Below are the code and all the weights of a small trained network. Each question names an input and a target symbol and asks about switching units off, where a switched-off unit gives its printed mean instead of its output.

import numpy as np


def w(rows, s, z=0):
    codes = np.array(rows[::2]) - 128.0
    scale = np.full(codes.shape[1], s)
    scale[-1] = z or s
    return codes * scale


def f(y):
    return y / 2 * (1 + np.tanh(0.7978845608 * (y + 0.044715 * y**3)))


def softmax(a):
    e = np.exp(a - a.max(-1, keepdims=True))
    return e / e.sum(-1, keepdims=True)


def log_softmax(a):
    a = a - a.max(-1, keepdims=True)
    return a - np.log(np.exp(a).sum(-1, keepdims=True))


def net(x, mask):
    ids = ['αβγδεθπτψω'.index(c) for c in x.split()]
    T = len(ids)
    res = E[ids] + P[:T]
    r = res
    for j in range(2):
        rows = slice(3 * j, 3 * j + 3)
        q, k, v = (r @ M[0][rows].T for M in (Q, K, V))
        z = softmax(np.where(np.tri(T) > 0, q @ k.T / 3**0.5, -1e9)) @ v
        o = O[0][rows]
        res = res + np.where(mask[j], z, o[:, -1]) @ o[:, :-1]
    y = f(res @ A[0][:, :-1].T + A[0][:, -1])
    res = res + np.where(mask[2:6], y, B[0][:, -1]) @ B[0][:, :-1]
    return log_softmax(res[-1] @ U[:, :-1].T + U[:, -1])


Q, K, V, O, A, B = {}, {}, {}, {}, {}, {}
E = w([
[143,110,89,153,218,54],'α',
[104,102,143,150,128,246],'β',
[202,117,163,27,103,217],'γ',
[90,79,122,86,135,94],'δ',
[161,67,118,79,154,45],'ε',
[69,140,126,236,180,193],'θ',
[215,98,102,133,202,144],'π',
[180,183,205,142,180,123],'τ',
[95,144,208,43,145,139],'ψ',
[92,128,143,199,167,1],'ω',
],0.016)
P = w([
[62,177,167,20,181,182],'0',
[173,92,207,184,153,162],'1',
[101,151,98,155,94,147],'2',
[178,81,198,170,154,165],'3',
[108,150,94,155,98,141],'4',
[154,89,229,180,154,158],'5',
[109,146,84,157,100,144],'6',
[147,87,249,191,148,129],'7',
[114,147,95,135,105,128],'8',
[172,81,229,145,156,145],'9',
[112,145,92,115,123,135],'10',
],0.012)
Q[0] = w([
[89,129,87,86,33,156],'head 0',
[38,129,160,129,115,113],'head 0',
[135,254,27,99,82,118],'head 0',
[88,80,85,111,186,177],'head 1',
[84,172,183,110,107,174],'head 1',
[123,218,22,122,68,107],'head 1',
],0.017)
K[0] = w([
[127,93,158,128,67,157],'head 0',
[64,95,128,155,130,109],'head 0',
[207,88,77,210,7,124],'head 0',
[88,93,90,137,112,140],'head 1',
[127,162,171,161,115,167],'head 1',
[161,90,155,184,44,68],'head 1',
],0.021)
V[0] = w([
[139,77,150,94,107,232],'head 0',
[247,179,43,97,116,90],'head 0',
[179,148,217,77,99,65],'head 0',
[185,155,154,105,112,207],'head 1',
[163,255,168,154,116,154],'head 1',
[84,128,209,142,48,137],'head 1',
],0.016)
O[0] = w([
[165,121,163,94,58,198,178],'head 0',
[173,70,103,126,119,10,3],'head 0',
[140,80,30,171,132,113,103],'head 0',
[166,180,120,171,125,84,152],'head 1',
[185,174,99,103,178,34,146],'head 1',
[173,154,59,89,128,181,123],'head 1',
],0.013,0.015)
A[0] = w([
[3,179,53,67,56,91,1],'neuron 0',
[201,81,180,196,174,160,63],'neuron 1',
[168,125,104,142,39,110,65],'neuron 2',
[60,202,101,72,79,123,249],'neuron 3',
],0.013,0.0032)
B[0] = w([
[184,181,224,146,6,90,151],'neuron 0',
[152,105,99,102,106,39,201],'neuron 1',
[80,169,151,130,215,137,169],'neuron 2',
[137,70,41,135,128,51,251],'neuron 3',
],0.011,0.019)
U = w([
[57,88,168,130,155,73,167],'α',
[127,149,140,138,2,92,44],'β',
[146,172,159,188,121,84,75],'γ',
[121,60,195,193,129,170,187],'δ',
[142,41,106,121,116,77,252],'ε',
[93,176,219,95,145,128,123],'θ',
[115,151,180,195,65,59,134],'π',
[91,136,35,79,72,31,85],'τ',
[149,122,87,189,91,147,105],'ψ',
[11,153,75,167,155,105,173],'ω',
],0.0063,0.0025)

Each question gives the input, a string of symbols that net reads in full, and the target symbol t.
The units are the heads (3 rows each of Q, K, V and O) and the neurons (one row each of A and B). Each row of codes is followed by its name. A weight is (code - 128) times the scale printed after its matrix; where a second scale follows, it is the last column's (O, A, B and U).
mask holds one flag per unit, heads first, then neurons. A switched-off unit (its flag False) gives its mean, the last column of its rows in O or B, instead of its output. The means were averaged over made-up inputs and are rounded, as every weight is.
A unit's drop is (log p(t) with every unit on - log p(t) with that unit switched off) / (log p(t) with every unit on - log p(t) with every unit switched off).
The circuit of an input: a set's keep is (log p(t) with only the set's units on - log p(t) with every unit switched off) / (log p(t) with every unit on - log p(t) with every unit switched off). Starting from all 6 units, units are removed one at a time, each time the one whose removal leaves the highest keep (on an exact tie, the one counted first), for as long as the keep stays at least 0.8.
units of the circuit, in order: the units of the circuit, biggest drop first
most important unit: the unit with the biggest drop
k most important neurons: the k neurons with the biggest drops, biggest first
which heads matter: for each layer, one digit per head in row order, 1 if its drop is at least 0.15 and else 0, layers parted by /
drop of u: that unit's drop, to one decimal
input δ θ θ γ γ γ, target δ: most important unit : head 1
input ω ω θ ε θ θ θ θ δ ψ γ, target θ: units of the circuit, in order : (neuron 2; head 0; neuron 3)
input τ θ ε ε, target τ: which heads matter : 11
input ε θ δ ψ ψ θ δ θ, target ε: which heads matter : 10
input δ θ δ ω, target δ: which heads matter : 01
input α ω ε θ β τ δ δ ε ε, target α: which heads matter : 11
input ψ θ θ ψ γ ψ, target ψ: units of the circuit, in order : (head 0; head 1)
input ε α θ α θ π δ δ γ β, target ε: which heads matter : 10
input γ θ ψ γ, target γ: which heads matter : 01
input γ δ θ β δ θ δ θ, target γ: which heads matter : 01
input α θ β δ δ ψ δ ψ β γ, target α: which heads matter : 11
input π α τ ω ω ω, target π: which heads matter : 01
input δ τ π π θ ψ ψ, target τ: which heads matter : 01
input ψ ψ ψ δ π ψ ψ ψ δ θ, target ψ: which heads matter : 11
input θ θ π ω ω π α τ π δ, target θ: units of the circuit, in order : (head 0)
input ω ψ τ ω α δ θ ω ψ ε, target ω: which heads matter : 10
input τ δ ε θ θ δ, target τ: which heads matter : 11
input α γ γ θ ψ ψ δ θ θ π, target α: 2 most important neurons : (neuron 3; neuron 0)
input α ε ω δ β γ θ ω θ θ, target α: 3 most important neurons : (neuron 1; neuron 3; neuron 0)
input ω θ θ θ θ π δ τ, target ω: units of the circuit, in order : (head 0)
input γ θ δ ε, target γ: 2 most important neurons : (neuron 2; neuron 3)
input θ θ β δ ψ τ θ θ δ π, target θ: drop of head 0 : 0.8
input ψ γ θ ψ θ ω, target ψ: drop of neuron 0 : 0.0
input θ α τ β ω ω, target θ: drop of neuron 2 : -0.1
input θ π δ θ γ γ δ γ θ θ π, target ε: 2 most important neurons : (neuron 1; neuron 0)
input γ ε δ τ, target γ: 2 most important neurons : (neuron 2; neuron 3)
